Here is a tiny trained network, its code and every weight. The questions are about switching its units off for an input and a target symbol, where a switched-off unit gives its printed mean instead of its output.

import numpy as np


def w(rows, s, z=0):
    codes = np.array(rows[::2]) - 128.0
    scale = np.full(codes.shape[1], s)
    scale[-1] = z or s
    return codes * scale


def norm(h):
    return h / np.sqrt((h * h).mean(-1, keepdims=True) + 1e-5)


def f(y):
    return np.maximum(y, 0)


def softmax(a):
    e = np.exp(a - a.max(-1, keepdims=True))
    return e / e.sum(-1, keepdims=True)


def log_softmax(a):
    a = a - a.max(-1, keepdims=True)
    return a - np.log(np.exp(a).sum(-1, keepdims=True))


def net(x, mask):
    ids = ['ΓΘΠΨΩβδεηλμξστφ'.index(c) for c in x.split()]
    T = len(ids)
    res = E[ids] + P[:T]
    u = 0
    for l in range(2):
        q, k, v = (norm(res) @ M[l].T for M in (Q, K, V))
        z = softmax(np.where(np.tri(T) > 0, q @ k.T / 3**0.5, -1e9)) @ v
        res = res + np.where(mask[u], z, O[l][:, -1]) @ O[l][:, :-1]
        u += 1
        y = f(norm(res) @ A[l][:, :-1].T + A[l][:, -1])
        res = res + np.where(mask[u : u + 4], y, B[l][:, -1]) @ B[l][:, :-1]
        u += 4
    return log_softmax(norm(res)[-1] @ U[:, :-1].T + U[:, -1])


Q, K, V, O, A, B = {}, {}, {}, {}, {}, {}
E = w([
[129,71,53,82],'Γ',
[160,98,93,147],'Θ',
[149,97,100,157],'Π',
[124,131,198,86],'Ψ',
[136,131,217,104],'Ω',
[164,95,124,145],'β',
[106,199,87,135],'δ',
[174,95,147,142],'ε',
[139,208,13,194],'η',
[32,114,88,52],'λ',
[173,66,249,91],'μ',
[84,125,135,127],'ξ',
[58,199,180,168],'σ',
[152,179,130,125],'τ',
[96,21,56,32],'φ',
],0.02)
P = w([
[65,78,255,220],'0',
[192,113,61,19],'1',
[184,106,64,40],'2',
[182,101,90,52],'3',
[184,107,112,51],'4',
[177,82,117,85],'5',
[154,69,123,102],'6',
[140,66,130,128],'7',
[114,43,139,144],'8',
[80,38,139,188],'9',
],0.0076)
Q[0] = w([
[129,165,100,62],'L0H1',
[219,254,178,151],'L0H1',
[7,203,58,104],'L0H1',
],0.0054)
K[0] = w([
[117,200,130,96],'L0H1',
[205,254,168,139],'L0H1',
[122,134,67,236],'L0H1',
],0.0041)
V[0] = w([
[73,134,104,182],'L0H1',
[109,45,122,119],'L0H1',
[251,182,99,108],'L0H1',
],0.011)
O[0] = w([
[235,222,148,95,2],'L0H1',
[90,110,176,54,215],'L0H1',
[38,103,159,255,221],'L0H1',
],0.008,0.0024)
A[0] = w([
[79,43,2,39,207],'L0N1',
[30,143,117,165,30],'L0N2',
[149,121,189,232,168],'L0N3',
[186,63,84,155,254],'L0N4',
],0.0098,0.0026)
B[0] = w([
[208,93,225,43,254],'L0N1',
[177,247,152,136,161],'L0N2',
[75,87,106,2,199],'L0N3',
[51,145,145,79,222],'L0N4',
],0.0094,0.0074)
Q[1] = w([
[129,145,139,69],'L1H1',
[134,111,141,132],'L1H1',
[224,66,115,253],'L1H1',
],0.016)
K[1] = w([
[99,198,139,74],'L1H1',
[139,70,113,143],'L1H1',
[254,145,154,68],'L1H1',
],0.0089)
V[1] = w([
[165,2,82,161],'L1H1',
[36,88,163,13],'L1H1',
[218,89,148,155],'L1H1',
],0.0087)
O[1] = w([
[85,75,238,254,47],'L1H1',
[246,102,15,121,254],'L1H1',
[124,179,237,233,76],'L1H1',
],0.0085,0.0065)
A[1] = w([
[126,76,153,178,83],'L1N1',
[40,158,165,133,167],'L1N2',
[250,187,150,143,108],'L1N3',
[153,229,20,170,5],'L1N4',
],0.011,0.0025)
B[1] = w([
[111,71,173,91,136],'L1N1',
[200,101,81,62,143],'L1N2',
[137,254,220,109,185],'L1N3',
[73,2,238,63,254],'L1N4',
],0.0086,0.0053)
U = w([
[146,149,178,107,94],'Γ',
[142,155,110,141,1],'Θ',
[152,155,143,135,71],'Π',
[116,174,143,119,40],'Ψ',
[162,80,86,142,13],'Ω',
[114,68,191,142,153],'β',
[153,121,105,149,104],'δ',
[118,135,3,112,84],'ε',
[130,106,133,104,55],'η',
[141,161,125,134,10],'λ',
[135,182,146,150,106],'μ',
[67,90,133,96,243],'ξ',
[115,146,150,145,22],'σ',
[120,188,79,92,125],'τ',
[134,132,135,59,235],'φ',
],0.019,0.0048)

Each question gives the input, a string of symbols that net reads in full, and the target symbol t.
The units are the heads (3 rows each of Q, K, V and O) and the neurons (one row each of A and B). Each row of codes is followed by its name. A weight is (code - 128) times the scale printed after its matrix; where a second scale follows, it is the last column's (O, A, B and U).
mask holds one flag per unit, layer by layer, with each layer's heads first. A switched-off unit (its flag False) gives its mean, the last column of its rows in O or B, instead of its output. The means were averaged over made-up inputs and are rounded, as every weight is.
A unit's drop is (log p(t) with every unit on - log p(t) with that unit switched off) / (log p(t) with every unit on - log p(t) with every unit switched off).
The circuit of an input: a set's keep is (log p(t) with only the set's units on - log p(t) with every unit switched off) / (log p(t) with every unit on - log p(t) with every unit switched off). Starting from all 10 units, units are removed one at a time, each time the one whose removal leaves the highest keep (on an exact tie, the one counted first), for as long as the keep stays at least 0.8.
units of the circuit, in order: the units of the circuit, biggest drop first
k most important neurons: the k neurons with the biggest drops, biggest first
top k neurons in layer l: the k neurons of layer l with the biggest drops, biggest first
drop of u: that unit's drop, to one decimal
input β β Θ φ Ω β μ λ η, target φ: units of the circuit, in order : L1N4
input ξ σ β η, target φ: 2 most important neurons : L1N4, L0N3
input Γ β β δ η η η β, target ξ: top 2 neurons in layer 0 : L0N1, L0N2
input μ β β η, target ξ: units of the circuit, in order : L1N4, L0H1
input Ω η δ, target ξ: units of the circuit, in order : L0H1, L1N4, L0N1
input μ τ Ω, target ε: units of the circuit, in order : L0H1, L1H1, L0N1, L1N4
input η Π Ω Ω β Ω η δ, target ξ: units of the circuit, in order : L1N4, L0H1, L0N1
input Θ λ β η δ ε, target ξ: 3 most important neurons : L0N3, L0N1, L0N4
input η μ η Ω η β, target ξ: units of the circuit, in order : L0H1, L1H1, L0N4
input η τ η β δ τ Π Ψ, target ε: 4 most important neurons : L0N3, L0N1, L1N4, L0N2
input η η η σ η Γ λ τ, target ε: units of the circuit, in order : L0N3, L0N1, L1H1, L0H1
input ε μ τ λ Ω τ Ω, target ε: 3 most important neurons : L0N3, L0N1, L1N4
input τ Π τ λ β, target ε: 2 most important neurons : L0N3, L1N4
input Π Π β Π τ Ψ, target ε: 3 most important neurons : L0N1, L0N3, L1N4
input Θ ε Ω ε Π ε η Π τ, target ε: drop of L0N1 : 0.2
input β β η η ε, target ξ: drop of L1N1 : 0.0
input ξ Ω μ β η μ Ψ Ψ, target β: drop of L0N2 : 0.2
